Below are the code and all the weights of a small trained network. Each question names an input and a class and asks about switching units off, where a switched-off unit gives its printed mean instead of its output.

import numpy as np


def w(rows, s, z=0):
    codes = np.array(rows[::2]) - 128.0
    scale = np.full(codes.shape[1], s)
    scale[-1] = z or s
    return codes * scale


def norm(h):
    return h / np.sqrt((h * h).mean(-1, keepdims=True) + 1e-5)


def f(y):
    return np.maximum(y, 0)


def log_softmax(a):
    a = a - a.max(-1, keepdims=True)
    return a - np.log(np.exp(a).sum(-1, keepdims=True))


def net(x, mask):
    res = np.array(x, float).reshape(1, 4) / 4 @ E
    u = 0
    for l in range(2):
        y = f(norm(res) @ A[l][:, :-1].T + A[l][:, -1])
        res = res + np.where(mask[u : u + 14], y, B[l][:, -1]) @ B[l][:, :-1]
        u += 14
    return log_softmax(norm(res)[-1] @ U[:, :-1].T + U[:, -1])


A, B = {}, {}
E = w([
[38,76,254,113,174,68],'x0',
[112,96,103,73,75,95],'x1',
[135,136,87,213,124,19],'x2',
[97,27,53,147,193,149],'x3',
],0.0096)
A[0] = w([
[126,189,172,86,101,153,100],'L0N0',
[150,168,181,242,203,178,2],'L0N1',
[104,56,102,47,2,66,29],'L0N2',
[178,128,146,142,113,144,168],'L0N3',
[130,221,157,131,85,63,44],'L0N4',
[83,56,50,191,142,121,70],'L0N5',
[104,8,106,179,128,159,9],'L0N6',
[84,87,94,178,120,132,92],'L0N7',
[85,105,124,32,80,195,23],'L0N8',
[122,69,110,96,168,185,100],'L0N9',
[175,30,76,29,45,31,53],'L0N10',
[109,114,153,154,159,15,113],'L0N11',
[207,158,146,202,251,155,101],'L0N12',
[152,138,49,196,102,35,23],'L0N13',
],0.01,0.0076)
B[0] = w([
[182,76,93,69,182,89,216],'L0N0',
[32,227,85,105,198,120,176],'L0N1',
[58,255,138,161,240,151,207],'L0N2',
[127,88,107,96,122,138,213],'L0N3',
[224,120,115,76,184,88,193],'L0N4',
[184,133,82,58,145,89,238],'L0N5',
[142,119,85,25,208,28,178],'L0N6',
[168,144,145,81,122,69,181],'L0N7',
[160,142,171,159,169,204,200],'L0N8',
[198,113,138,122,153,107,221],'L0N9',
[52,242,109,153,185,179,236],'L0N10',
[149,76,154,178,111,207,254],'L0N11',
[38,189,96,84,143,150,232],'L0N12',
[172,78,189,208,167,202,231],'L0N13',
],0.0094,0.0045)
A[1] = w([
[176,163,116,104,138,158,145],'L1N0',
[152,126,179,100,168,124,135],'L1N1',
[184,229,190,105,97,81,2],'L1N2',
[146,152,58,157,40,128,69],'L1N3',
[131,88,113,116,169,186,171],'L1N4',
[180,161,178,112,97,95,43],'L1N5',
[191,108,129,97,130,69,22],'L1N6',
[181,148,66,184,108,147,124],'L1N7',
[72,89,215,152,136,44,116],'L1N8',
[107,102,107,143,84,104,84],'L1N9',
[127,80,143,160,83,157,73],'L1N10',
[54,143,126,151,78,163,91],'L1N11',
[122,135,89,247,135,19,101],'L1N12',
[52,193,108,117,133,116,79],'L1N13',
],0.014,0.0057)
B[1] = w([
[65,65,161,198,137,92,243],'L1N0',
[162,140,65,209,91,150,221],'L1N1',
[126,70,48,49,224,94,171],'L1N2',
[51,82,73,106,62,226,160],'L1N3',
[182,186,184,137,76,53,254],'L1N4',
[169,77,112,81,209,76,152],'L1N5',
[54,212,117,213,139,77,159],'L1N6',
[2,59,173,112,109,100,214],'L1N7',
[70,92,26,115,42,198,193],'L1N8',
[116,135,136,104,132,113,128],'L1N9',
[145,194,150,163,142,53,134],'L1N10',
[168,94,98,131,120,96,138],'L1N11',
[237,195,248,9,122,224,184],'L1N12',
[102,227,97,178,95,112,182],'L1N13',
],0.0092,0.0084)
U = w([
[172,87,75,67,223,51,159],'0',
[35,250,120,116,191,184,138],'1',
[53,57,121,144,57,180,159],'2',
[221,128,254,139,144,184,127],'3',
[120,180,140,230,123,54,182],'4',
[117,152,151,126,93,83,71],'5',
[117,153,156,131,78,66,29],'6',
[120,167,156,126,55,54,7],'7',
],0.02,0.016)

Each question gives the input, the list of numbers given to net, and the class t.
The units are the neurons (one row each of A and B). Each row of codes is followed by its name. A weight is (code - 128) times the scale printed after its matrix; where a second scale follows, it is the last column's (A, B and U).
mask holds one flag per neuron, layer by layer. A switched-off neuron (its flag False) gives its mean, the last column of its row in B, instead of its output. The means were averaged over made-up inputs and are rounded, as every weight is.
A unit's drop is (log p(t) with every unit on - log p(t) with that unit switched off) / (log p(t) with every unit on - log p(t) with every unit switched off).
The circuit of an input: a set's keep is (log p(t) with only the set's units on - log p(t) with every unit switched off) / (log p(t) with every unit on - log p(t) with every unit switched off). Starting from the 12 units with the biggest drops (on a tie, the unit counted first), units are removed one at a time, each time the one whose removal leaves the highest keep (on an exact tie, the one counted first), for as long as the keep stays at least 0.8.
units of the circuit, in order: the units of the circuit, biggest drop first
unit that matters most: the unit with the biggest drop
k most important neurons: the k neurons with the biggest drops, biggest first
k most important neurons of layer l: the k neurons of layer l with the biggest drops, biggest first
drop of u: that unit's drop, to one decimal
input [-7,3,-1,6], class 2: 4 most important neurons	(L1N3; L1N7; L0N0; L0N4)
input [-1,8,6,1], class 1: unit that matters most	L0N10
input [1,-6,2,-5], class 1: 4 most important neurons	(L0N1; L0N12; L1N13; L1N4)
input [-3,-5,-6,-6], class 0: 2 most important neurons of layer 0	(L0N11; L0N13)
input [-1,6,3,5], class 1: 2 most important neurons	(L0N10; L0N2)
input [-8,-8,8,3], class 1: 3 most important neurons of layer 1	(L1N12; L1N7; L1N8)
input [0,-8,7,2], class 1: 2 most important neurons	(L0N12; L0N1)
input [-8,-7,-2,1], class 2: 2 most important neurons	(L0N2; L0N10)
input [-2,-5,-6,1], class 3: 2 most important neurons	(L0N10; L0N9)
input [-1,-4,7,6], class 3: 2 most important neurons of layer 0	(L0N13; L0N0)
input [-2,1,-2,4], class 0: 3 most important neurons	(L0N6; L0N5; L1N13)
input [4,2,8,-6], class 3: 2 most important neurons	(L1N12; L0N11)
input [6,4,6,5], class 2: 2 most important neurons	(L1N8; L0N11)
input [-5,4,-6,6], class 0: 2 most important neurons of layer 1	(L1N12; L1N8)
input [1,-6,5,-8], class 0: unit that matters most	L1N2
input [2,-5,0,5], class 0: 4 most important neurons	(L0N6; L0N5; L0N10; L0N9)
input [-4,-3,6,5], class 3: 2 most important neurons of layer 0	(L0N13; L0N0)
input [-6,6,7,2], class 3: 2 most important neurons of layer 0	(L0N13; L0N12)
input [8,-2,8,-1], class 2: 2 most important neurons	(L1N8; L1N4)
input [6,-1,8,5], class 3: units of the circuit, in order	(L1N12)
input [3,5,2,4], class 1: 2 most important neurons	(L0N10; L0N2)
input [-1,6,4,5], class 1: 2 most important neurons	(L0N10; L0N2)
input [3,4,5,4], class 3: 2 most important neurons	(L1N12; L0N11)
input [6,5,4,-1], class 2: 2 most important neurons	(L1N8; L0N11)
input [8,1,0,-5], class 2: drop of L1N8	0.9
input [-7,2,4,-5], class 2: drop of L1N3	0.2
input [8,-2,2,1], class 2: units of the circuit, in order	(L1N8)
input [-4,-6,-8,-2], class 3: drop of L0N10	0.1
input [6,-5,-7,4], class 3: drop of L1N4	0.9
